Here is a tiny trained network, its code and every weight. The questions are about switching its units off for an input and a class, where a switched-off unit gives its printed mean instead of its output.

import numpy as np


def w(rows, s, z=0):
    codes = np.array(rows[::2]) - 128.0
    scale = np.full(codes.shape[1], s)
    scale[-1] = z or s
    return codes * scale


def norm(h):
    return h / np.sqrt((h * h).mean(-1, keepdims=True) + 1e-5)


def f(y):
    return y / 2 * (1 + np.tanh(0.7978845608 * (y + 0.044715 * y**3)))


def log_softmax(a):
    a = a - a.max(-1, keepdims=True)
    return a - np.log(np.exp(a).sum(-1, keepdims=True))


def net(x, mask):
    res = np.array(x, float).reshape(1, 5) / 4 @ E
    u = 0
    for l in range(4):
        y = f(norm(res) @ A[l][:, :-1].T + A[l][:, -1])
        res = res + np.where(mask[u : u + 4], y, B[l][:, -1]) @ B[l][:, :-1]
        u += 4
    return log_softmax(norm(res)[-1] @ U[:, :-1].T + U[:, -1])


A, B = {}, {}
E = w([
[70,159,186,133,179],'x0',
[54,17,49,252,140],'x1',
[69,43,253,45,85],'x2',
[141,123,117,129,121],'x3',
[216,70,173,168,221],'x4',
],0.0057)
A[0] = w([
[20,58,43,239,152,135],'L0N1',
[133,253,63,233,111,2],'L0N2',
[97,167,38,100,163,167],'L0N3',
[151,39,114,17,85,26],'L0N4',
],0.0051,0.0017)
B[0] = w([
[136,190,146,2,151,253],'L0N1',
[109,72,211,224,66,175],'L0N2',
[56,179,195,67,149,157],'L0N3',
[120,45,178,100,102,141],'L0N4',
],0.0084,0.0041)
A[1] = w([
[254,150,167,76,160,201],'L1N1',
[171,120,105,161,175,170],'L1N2',
[45,50,54,163,180,4],'L1N3',
[56,128,145,115,179,123],'L1N4',
],0.0076,0.0013)
B[1] = w([
[35,51,2,149,198,255],'L1N1',
[45,89,167,171,135,172],'L1N2',
[153,188,108,18,220,169],'L1N3',
[219,131,132,198,107,188],'L1N4',
],0.0078,0.0036)
A[2] = w([
[170,202,86,3,144,200],'L2N1',
[137,241,3,233,125,111],'L2N2',
[152,89,86,179,93,4],'L2N3',
[200,140,82,250,143,120],'L2N4',
],0.0073,0.002)
B[2] = w([
[143,186,23,181,255,241],'L2N1',
[194,125,217,2,84,254],'L2N2',
[81,143,33,111,156,114],'L2N3',
[92,53,236,137,64,182],'L2N4',
],0.008,0.0045)
A[3] = w([
[14,108,55,144,122,139],'L3N1',
[174,105,112,198,134,2],'L3N2',
[83,231,74,140,2,124],'L3N3',
[136,105,208,104,91,222],'L3N4',
],0.009,0.0036)
B[3] = w([
[203,107,135,124,117,174],'L3N1',
[147,47,185,142,179,104],'L3N2',
[69,10,164,229,160,189],'L3N3',
[169,203,140,127,68,252],'L3N4',
],0.013,0.0047)
U = w([
[163,145,221,1,79,98],'0',
[140,186,61,23,228,59],'1',
[97,33,166,185,174,78],'2',
[165,143,113,103,121,254],'3',
],0.0099,0.005)

Each question gives the input, the list of numbers given to net, and the class t.
The units are the neurons (one row each of A and B). Each row of codes is followed by its name. A weight is (code - 128) times the scale printed after its matrix; where a second scale follows, it is the last column's (A, B and U).
mask holds one flag per neuron, layer by layer. A switched-off neuron (its flag False) gives its mean, the last column of its row in B, instead of its output. The means were averaged over made-up inputs and are rounded, as every weight is.
A unit's drop is (log p(t) with every unit on - log p(t) with that unit switched off) / (log p(t) with every unit on - log p(t) with every unit switched off).
The circuit of an input: a set's keep is (log p(t) with only the set's units on - log p(t) with every unit switched off) / (log p(t) with every unit on - log p(t) with every unit switched off). Starting from the 12 units with the biggest drops (on a tie, the unit counted first), units are removed one at a time, each time the one whose removal leaves the highest keep (on an exact tie, the one counted first), for as long as the keep stays at least 0.8.
circuit, biggest first: the units of the circuit, biggest drop first
unit that matters most: the unit with the biggest drop
top k neurons: the k neurons with the biggest drops, biggest first
top k neurons in layer l: the k neurons of layer l with the biggest drops, biggest first
drop when u is switched off: that unit's drop, to one decimal
input [8,7,-3,0,-6], class 1: top 2 neurons : (L0N1; L1N3)
input [8,-6,-7,3,-1], class 0: top neuron : (L0N1)
input [-8,2,-8,-8,6], class 0: circuit, biggest first : (L2N2; L2N4)
input [-1,8,4,-3,-6], class 1: circuit, biggest first : (L1N3; L0N2)
input [2,-5,4,-2,-4], class 1: circuit, biggest first : (L0N2; L2N1)
input [6,-1,-4,-8,-8], class 2: top 3 neurons : (L3N3; L0N3; L2N4)
input [-8,3,-6,0,8], class 2: top 3 neurons : (L1N2; L1N1; L2N3)
input [8,-4,4,3,8], class 2: top 3 neurons : (L1N1; L2N2; L0N1)
input [0,5,-7,5,6], class 0: top 3 neurons : (L2N2; L2N1; L2N4)
input [-5,-5,2,6,-6], class 2: circuit, biggest first : (L3N3; L2N2)
input [6,-7,-8,-3,-1], class 0: top 4 neurons : (L2N2; L0N1; L0N2; L1N3)
input [6,-4,-4,6,7], class 2: top 2 neurons : (L1N1; L0N1)
input [-1,7,-6,-7,6], class 1: top 2 neurons in layer 1 : (L1N3; L1N4)
input [6,-7,5,3,-5], class 1: top 2 neurons in layer 0 : (L0N2; L0N3)
input [5,7,2,7,3], class 1: circuit, biggest first : (L1N3)
input [0,-4,-7,-5,-3], class 0: top 2 neurons : (L2N2; L0N2)
input [0,6,-1,5,-8], class 2: top 3 neurons : (L3N3; L0N2; L0N3)
input [6,-8,4,-4,-6], class 1: top 3 neurons in layer 2 : (L2N1; L2N2; L2N4)
input [-4,-5,-6,-4,-3], class 0: drop when L0N1 is switched off : 1.8
input [-5,1,4,-1,-8], class 2: unit that matters most : L3N3
